[[  3 -17  30 -39 -31  75  -1  57 -40]
 [ 26 -17 -13  81 -84   5 -10   5  19]]
->
[[ 26 -17 -13  81 -84   5 -10   5  19]
 [  3 -17  30 -39 -31  75  -1  57 -40]]

[[  7   3   4]
 [ 46 -17  19]
 [-19  53   3]
 [ -6 -34 -24]
 [ -9 -27 -84]
 [-76  11 -14]
 [ 23 -79  -7]
 [ 15   7  -5]
 [ -8  19 -24]
 [ 28  10 -36]
 [ -3   4   1]]
->
[[ -3   4   1]
 [  7   3   4]
 [ 46 -17  19]
 [-19  53   3]
 [ -6 -34 -24]
 [ -9 -27 -84]
 [-76  11 -14]
 [ 23 -79  -7]
 [ 15   7  -5]
 [ -8  19 -24]
 [ 28  10 -36]]

[[ 78  -9 -48   0  29  30]
 [-39 -29  45   4 -58 -49]
 [ 34 -30  41 -60 -18 -49]
 [ 60  13 -43  61  -8  27]
 [ 67 -50 -40  -5  40   7]
 [ 35  -7 -49  74 -16  27]]
->
[[ 35  -7 -49  74 -16  27]
 [ 78  -9 -48   0  29  30]
 [-39 -29  45   4 -58 -49]
 [ 34 -30  41 -60 -18 -49]
 [ 60  13 -43  61  -8  27]
 [ 67 -50 -40  -5  40   7]]

[[ 11  43  60   6   9 -12  -5  24]
 [ 11  16 -32  82  10  10  63 -64]]
->
[[ 11  16 -32  82  10  10  63 -64]
 [ 11  43  60   6   9 -12  -5  24]]

[[-15  -5 -11  -9  12  22 -24 -29 -35 -22  33 -60 -19 -22]
 [-20 -14   7  -5 -13  35   8   5  13  -9 -12  49 -16  69]
 [ -1   5  37   5  -3 -24  27  27 -32  26  -7 -34  -8 -10]
 [ 18  -5 -12  -4 -21 -16 -10   1 -11   5   2  -4   2 -47]]
->
[[ 18  -5 -12  -4 -21 -16 -10   1 -11   5   2  -4   2 -47]
 [-15  -5 -11  -9  12  22 -24 -29 -35 -22  33 -60 -19 -22]
 [-20 -14   7  -5 -13  35   8   5  13  -9 -12  49 -16  69]
 [ -1   5  37   5  -3 -24  27  27 -32  26  -7 -34  -8 -10]]

[[ 17   5  -2 -26 -29 -12 -24  35 -35  10]
 [  0   2  -4 -16   4 -12   7  21   7  -9]
 [-24  -2   6  47  35   0  29 -50  26 -26]
 [  6   3   3   8   6  -7   0 -12   1  -3]
 [-12   5  -6  73 -42 -15 -48 -81  -2   6]
 [  4   2   0 -24   9 -15  11  17   1  -8]
 [ -2   1   1  -6   1 -12   8  12   1  -8]
 [  5  -6   0 -64  29  -3  32  41  -1 -11]]
->
[[  5  -6   0 -64  29  -3  32  41  -1 -11]
 [ 17   5  -2 -26 -29 -12 -24  35 -35  10]
 [  0   2  -4 -16   4 -12   7  21   7  -9]
 [-24  -2   6  47  35   0  29 -50  26 -26]
 [  6   3   3   8   6  -7   0 -12   1  -3]
 [-12   5  -6  73 -42 -15 -48 -81  -2   6]
 [  4   2   0 -24   9 -15  11  17   1  -8]
 [ -2   1   1  -6   1 -12   8  12   1  -8]]

[[  2 -50   4   2  77  42  17 -24  13 -12  24 -40  -3  15 -34]
 [  0  37 -12   0 -12 -13   8 -41  47 -46  13 -46   1  64 -22]]
->
[[  0  37 -12   0 -12 -13   8 -41  47 -46  13 -46   1  64 -22]
 [  2 -50   4   2  77  42  17 -24  13 -12  24 -40  -3  15 -34]]

[[ 20  21  13  13  37]
 [-38  10 -24   1  16]
 [  2   0  -2  -2  -1]
 [  1   2   0   3 -17]
 [-34  15  13  -3  25]
 [  0   1  -1   1  -1]
 [ -4  -7  -2  -8  60]
 [ -9 -11  -8  -7 -19]]
->
[[ -9 -11  -8  -7 -19]
 [ 20  21  13  13  37]
 [-38  10 -24   1  16]
 [  2   0  -2  -2  -1]
 [  1   2   0   3 -17]
 [-34  15  13  -3  25]
 [  0   1  -1   1  -1]
 [ -4  -7  -2  -8  60]]

[[ 34   3]
 [-12   4]
 [ 12   7]
 [-32 -21]
 [ 67  -2]
 [ -5  -3]
 [-68   7]]
->
[[-68   7]
 [ 34   3]
 [-12   4]
 [ 12   7]
 [-32 -21]
 [ 67  -2]
 [ -5  -3]]
---
[[  1  -9  -6   8   1 -17  -1  24  -1   1   0 -31   3 -34 -30 -12]
 [ -5 -21   0   6 -39 -17  -4 -20  30  24  -8  22  11  33  41 -13]
 [  3  -4  -3   7  19  10 -32   8 -30  25  21  14   5 -23  -3   4]
 [ -2 -28 -14  -3  28 -10  -6  13  24   0  -2  35   4  43 -33  23]
 [  2  47  -6  -1 -60  -7  46   5 -13 -28  -6   1   5  13  44 -19]
 [ -6  20  -1   2   0  -4  50  27 -26 -32   7   2   3 -13   9  11]]
->
[[ -5 -21   0   6 -39 -17  -4 -20  30  24  -8  22  11  33  41 -13]
 [ -2 -28 -14  -3  28 -10  -6  13  24   0  -2  35   4  43 -33  23]
 [ -6  20  -1   2   0  -4  50  27 -26 -32   7   2   3 -13   9  11]]

[[  1  10 -35 -26  31 -33]
 [ -3  69 -57 -20  31  21]
 [  2  50  14 -12 -55  45]]
->
[[ -3  69 -57 -20  31  21]]

[[-35 -18  52]
 [  6   7 -66]
 [  6  -9  -3]
 [  2  20  12]]
->
[[  6   7 -66]
 [  2  20  12]]

[[  0  -3   5  -7 -17]
 [ 35 -20 -30   6 -26]
 [ -3  -3   5  13 -59]
 [-76  62  52 -37 -39]
 [ -3  -3   5  -7 -17]
 [ -3  -3  -7  -7 -16]
 [ -3  -3   5 -14 -17]
 [ -3  10   8  -7 -17]]
->
[[ 35 -20 -30   6 -26]
 [-76  62  52 -37 -39]
 [ -3  -3  -7  -7 -16]
 [ -3  10   8  -7 -17]]

[[  3   9  -1 -20  -5  -8  -2   7   6]
 [ 45  11 -38  -4 -36  13  38 -40  19]
 [  1  23  13  -2 -10   5 -17   2  -8]
 [  2   2   1 -17   0  -6   6   7   4]
 [ 32 -79 -20  15 -21 -36 -30  51 -52]
 [-22 -46 -10  22   0  -7 -26  19 -47]
 [ -9 -32  67 -12  42  20 -27 -14  56]]
->
[[ 45  11 -38  -4 -36  13  38 -40  19]
 [  2   2   1 -17   0  -6   6   7   4]
 [-22 -46 -10  22   0  -7 -26  19 -47]]

[[  5  14   1  13  -3 -24 -33  10 -19]
 [ -7   6  -2 -11  34  40  -1  58   9]
 [-52 -25  68  -6  -1 -63  -7 -19   5]
 [  4  26  16 -15  16  -1   0  28 -12]
 [ 25 -16  18  46   4  20  17   4  11]
 [  7  13   8   7   4 -27   2  12  -4]
 [-14 -25  -2  -1  -3  25 -30  29  74]
 [-34 -17  18 -19  14  -4   0  19   7]
 [ 19  24  -3  -6  19  27   8  36 -10]]
->
[[ -7   6  -2 -11  34  40  -1  58   9]
 [  4  26  16 -15  16  -1   0  28 -12]
 [  7  13   8   7   4 -27   2  12  -4]
 [-34 -17  18 -19  14  -4   0  19   7]]

[[ 69 -43 -76 -45 -30]
 [ 56 -74  21 -27 -63]]
->
[[ 56 -74  21 -27 -63]]

[[ 60 -16]
 [ 48 -12]
 [ 82 -19]
 [ 56 -22]
 [ 57 -11]
 [ 83 -23]
 [ 67 -19]
 [ 23  -2]]
->
[[ 48 -12]
 [ 56 -22]
 [ 83 -23]
 [ 23  -2]]
